Here is a tiny trained network, its code and every weight. The questions are about switching its units off for an input and a target symbol, where a switched-off unit gives its printed mean instead of its output.

import numpy as np


def w(rows, s, z=0):
    codes = np.array(rows[::2]) - 128.0
    scale = np.full(codes.shape[1], s)
    scale[-1] = z or s
    return codes * scale


def norm(h):
    return h / np.sqrt((h * h).mean(-1, keepdims=True) + 1e-5)


def softmax(a):
    e = np.exp(a - a.max(-1, keepdims=True))
    return e / e.sum(-1, keepdims=True)


def log_softmax(a):
    a = a - a.max(-1, keepdims=True)
    return a - np.log(np.exp(a).sum(-1, keepdims=True))


def net(x, mask):
    ids = ['ΓΦαβδεζηθλμξπστψ'.index(c) for c in x.split()]
    T = len(ids)
    res = E[ids] + P[:T]
    u = 0
    for l in range(2):
        r = norm(res)
        for j in range(3):
            rows = slice(2 * j, 2 * j + 2)
            q, k, v = (r @ M[l][rows].T for M in (Q, K, V))
            z = softmax(np.where(np.tri(T) > 0, q @ k.T / 2**0.5, -1e9)) @ v
            o = O[l][rows]
            res = res + np.where(mask[u + j], z, o[:, -1]) @ o[:, :-1]
        u += 3
    return log_softmax(norm(res)[-1] @ U[:, :-1].T + U[:, -1])


Q, K, V, O = {}, {}, {}, {}
E = w([
[111,109,141,157,50,102,163],'Γ',
[116,32,148,96,83,101,173],'Φ',
[86,71,117,136,73,116,139],'α',
[138,157,86,126,142,190,147],'β',
[179,124,159,138,122,128,179],'δ',
[99,39,134,144,96,110,147],'ε',
[152,141,57,31,208,30,94],'ζ',
[100,109,144,154,75,92,203],'η',
[130,106,136,190,138,133,147],'θ',
[176,85,168,127,156,143,148],'λ',
[109,168,179,100,113,191,112],'μ',
[191,98,191,99,104,119,147],'ξ',
[132,6,133,133,55,107,198],'π',
[94,54,145,97,115,154,110],'σ',
[153,66,131,151,158,156,146],'τ',
[174,126,161,154,119,122,141],'ψ',
],0.023)
P = w([
[252,77,108,166,4,251,57],'0',
[195,84,137,125,79,185,113],'1',
[162,95,140,122,107,162,151],'2',
[131,97,139,112,117,142,185],'3',
[118,109,139,111,132,137,201],'4',
[107,121,139,111,151,134,215],'5',
[89,123,139,119,156,121,226],'6',
[86,126,139,116,165,116,233],'7',
[80,132,140,117,172,112,237],'8',
[74,132,140,128,182,106,245],'9',
[64,129,136,126,178,100,244],'10',
[59,135,139,128,181,88,249],'11',
[52,134,137,144,189,79,253],'12',
[51,136,133,134,185,78,254],'13',
],0.0078)
Q[0] = w([
[170,78,249,85,89,34,121],'L0H1',
[98,143,71,235,41,132,47],'L0H1',
[100,121,180,96,141,132,122],'L0H2',
[149,110,150,199,116,109,117],'L0H2',
[123,162,109,119,147,113,109],'L0H3',
[98,128,184,142,105,171,88],'L0H3',
],0.012)
K[0] = w([
[197,176,75,5,218,186,109],'L0H1',
[106,60,189,254,62,245,252],'L0H1',
[170,116,59,127,144,110,151],'L0H2',
[102,149,122,137,132,170,152],'L0H2',
[117,137,134,137,131,192,127],'L0H3',
[109,110,193,137,111,179,148],'L0H3',
],0.0095)
V[0] = w([
[131,114,169,150,146,97,85],'L0H1',
[130,123,159,119,127,217,164],'L0H1',
[130,145,117,118,80,254,133],'L0H2',
[137,77,170,201,155,86,164],'L0H2',
[167,57,189,88,108,22,113],'L0H3',
[158,24,204,216,104,118,161],'L0H3',
],0.0087)
O[0] = w([
[147,159,163,142,137,141,141,75],'L0H1',
[79,89,40,111,108,84,216,191],'L0H1',
[222,84,77,108,68,115,59,204],'L0H2',
[167,151,107,205,166,158,161,177],'L0H2',
[162,93,57,89,111,63,160,164],'L0H3',
[133,40,106,63,2,137,8,255],'L0H3',
],0.009,0.0081)
Q[1] = w([
[73,114,118,73,249,147,154],'L1H1',
[114,169,58,121,34,165,97],'L1H1',
[142,95,209,22,61,162,207],'L1H2',
[183,152,97,208,84,205,223],'L1H2',
[146,40,126,84,120,59,50],'L1H3',
[160,21,81,119,212,156,29],'L1H3',
],0.014)
K[1] = w([
[119,82,115,187,61,242,213],'L1H1',
[45,188,93,68,151,126,105],'L1H1',
[98,84,227,143,158,111,170],'L1H2',
[157,206,166,165,165,70,146],'L1H2',
[114,113,160,104,168,6,86],'L1H3',
[201,152,166,189,244,72,93],'L1H3',
],0.016)
V[1] = w([
[66,116,179,133,91,141,114],'L1H1',
[188,50,134,155,102,98,181],'L1H1',
[110,126,78,81,85,195,148],'L1H2',
[195,102,103,157,80,73,75],'L1H2',
[196,1,128,155,132,138,169],'L1H3',
[120,162,92,156,123,193,117],'L1H3',
],0.0098)
O[1] = w([
[178,47,96,87,87,118,136,111],'L1H1',
[52,76,98,55,103,93,173,213],'L1H1',
[60,118,136,199,185,64,162,206],'L1H2',
[157,135,195,108,198,79,135,222],'L1H2',
[156,74,129,83,1,69,101,254],'L1H3',
[100,127,187,78,143,78,177,116],'L1H3',
],0.0089,0.0095)
U = w([
[155,94,52,78,69,124,73,210],'Γ',
[57,67,146,84,153,39,210,81],'Φ',
[1,127,83,211,107,106,184,132],'α',
[133,189,49,61,110,189,162,119],'β',
[202,150,150,89,114,98,219,2],'δ',
[112,70,167,228,165,100,102,83],'ε',
[128,183,55,119,209,48,70,179],'ζ',
[147,187,183,206,57,58,174,54],'η',
[149,117,47,205,140,161,110,130],'θ',
[163,72,139,102,183,164,153,59],'λ',
[60,179,173,89,106,136,85,118],'μ',
[172,122,163,131,142,130,129,101],'ξ',
[188,50,137,218,134,149,204,23],'π',
[57,91,118,120,168,166,60,110],'σ',
[133,62,79,129,172,200,141,74],'τ',
[172,156,109,161,137,124,102,156],'ψ',
],0.0099,0.0076)

Each question gives the input, a string of symbols that net reads in full, and the target symbol t.
The units are the heads (2 rows each of Q, K, V and O). Each row of codes is followed by its name. A weight is (code - 128) times the scale printed after its matrix; where a second scale follows, it is the last column's (O and U).
mask holds one flag per head, layer by layer. A switched-off head (its flag False) gives its mean, the last column of its rows in O, instead of its output. The means were averaged over made-up inputs and are rounded, as every weight is.
A unit's drop is (log p(t) with every unit on - log p(t) with that unit switched off) / (log p(t) with every unit on - log p(t) with every unit switched off).
The circuit of an input: a set's keep is (log p(t) with only the set's units on - log p(t) with every unit switched off) / (log p(t) with every unit on - log p(t) with every unit switched off). Starting from all 6 units, units are removed one at a time, each time the one whose removal leaves the highest keep (on an exact tie, the one counted first), for as long as the keep stays at least 0.8.
units of the circuit, in order: the units of the circuit, biggest drop first
unit that matters most: the unit with the biggest drop
which heads matter: for each layer, one digit per head in row order, 1 if its drop is at least 0.15 and else 0, layers parted by /
drop when u is switched off: that unit's drop, to one decimal
input μ θ α σ Γ θ η δ π δ β β μ, target Φ: units of the circuit, in order : (L0H2, L1H3)
input α β σ π μ β θ α β δ η ζ λ, target λ: unit that matters most : L0H1
input δ η μ β β μ Γ η λ Γ μ, target α: units of the circuit, in order : (L0H3, L1H2)
input σ η ξ Γ β θ η β β β Φ Γ ζ β, target β: units of the circuit, in order : (L1H2, L0H3)
input ζ ε Γ θ ζ, target Φ: which heads matter : 011 / 100
input μ λ Γ δ α β η η π δ β ξ Φ μ, target Φ: units of the circuit, in order : (L0H2, L1H3, L0H1, L1H1)
input ε α θ β τ τ Φ β ζ η η, target η: which heads matter : 101 / 100
input α β π ζ Γ η ε Φ θ σ ε π λ α, target α: which heads matter : 011 / 101
input η β λ ψ λ ξ μ ε ζ θ, target θ: units of the circuit, in order : (L1H3, L1H2, L1H1, L0H3)
input Φ μ η σ ξ θ λ Φ ζ ε, target ε: units of the circuit, in order : (L0H1, L1H1, L1H3)
input η ψ μ ζ μ Γ λ Φ λ λ θ η, target η: which heads matter : 100 / 110
input Φ β ψ ζ β β β λ β μ, target μ: units of the circuit, in order : (L0H1, L0H3)
input ζ β η μ Φ π ε μ Φ σ Φ β, target β: which heads matter : 101 / 010
input ε ζ λ ξ β β μ θ, target θ: unit that matters most : L0H2
input μ β ζ Γ β δ, target δ: which heads matter : 101 / 010
input μ Γ π λ Γ μ β λ ε β, target Φ: units of the circuit, in order : (L0H3, L1H3)
input λ β β, target Φ: which heads matter : 011 / 011
input τ μ μ ζ, target ζ: units of the circuit, in order : (L0H1, L0H3)
input Φ σ Γ β η ζ Γ π β σ, target σ: drop when L0H1 is switched off : 0.6
input λ β ξ ε ζ ψ Γ β θ Γ π, target π: drop when L0H3 is switched off : 0.2
input ξ δ ζ ε, target ε: unit that matters most : L0H1
input δ η σ β β ζ η η μ λ, target λ: drop when L1H2 is switched off : 0.3
input η β ψ β ψ β, target α: drop when L0H3 is switched off : 1.0
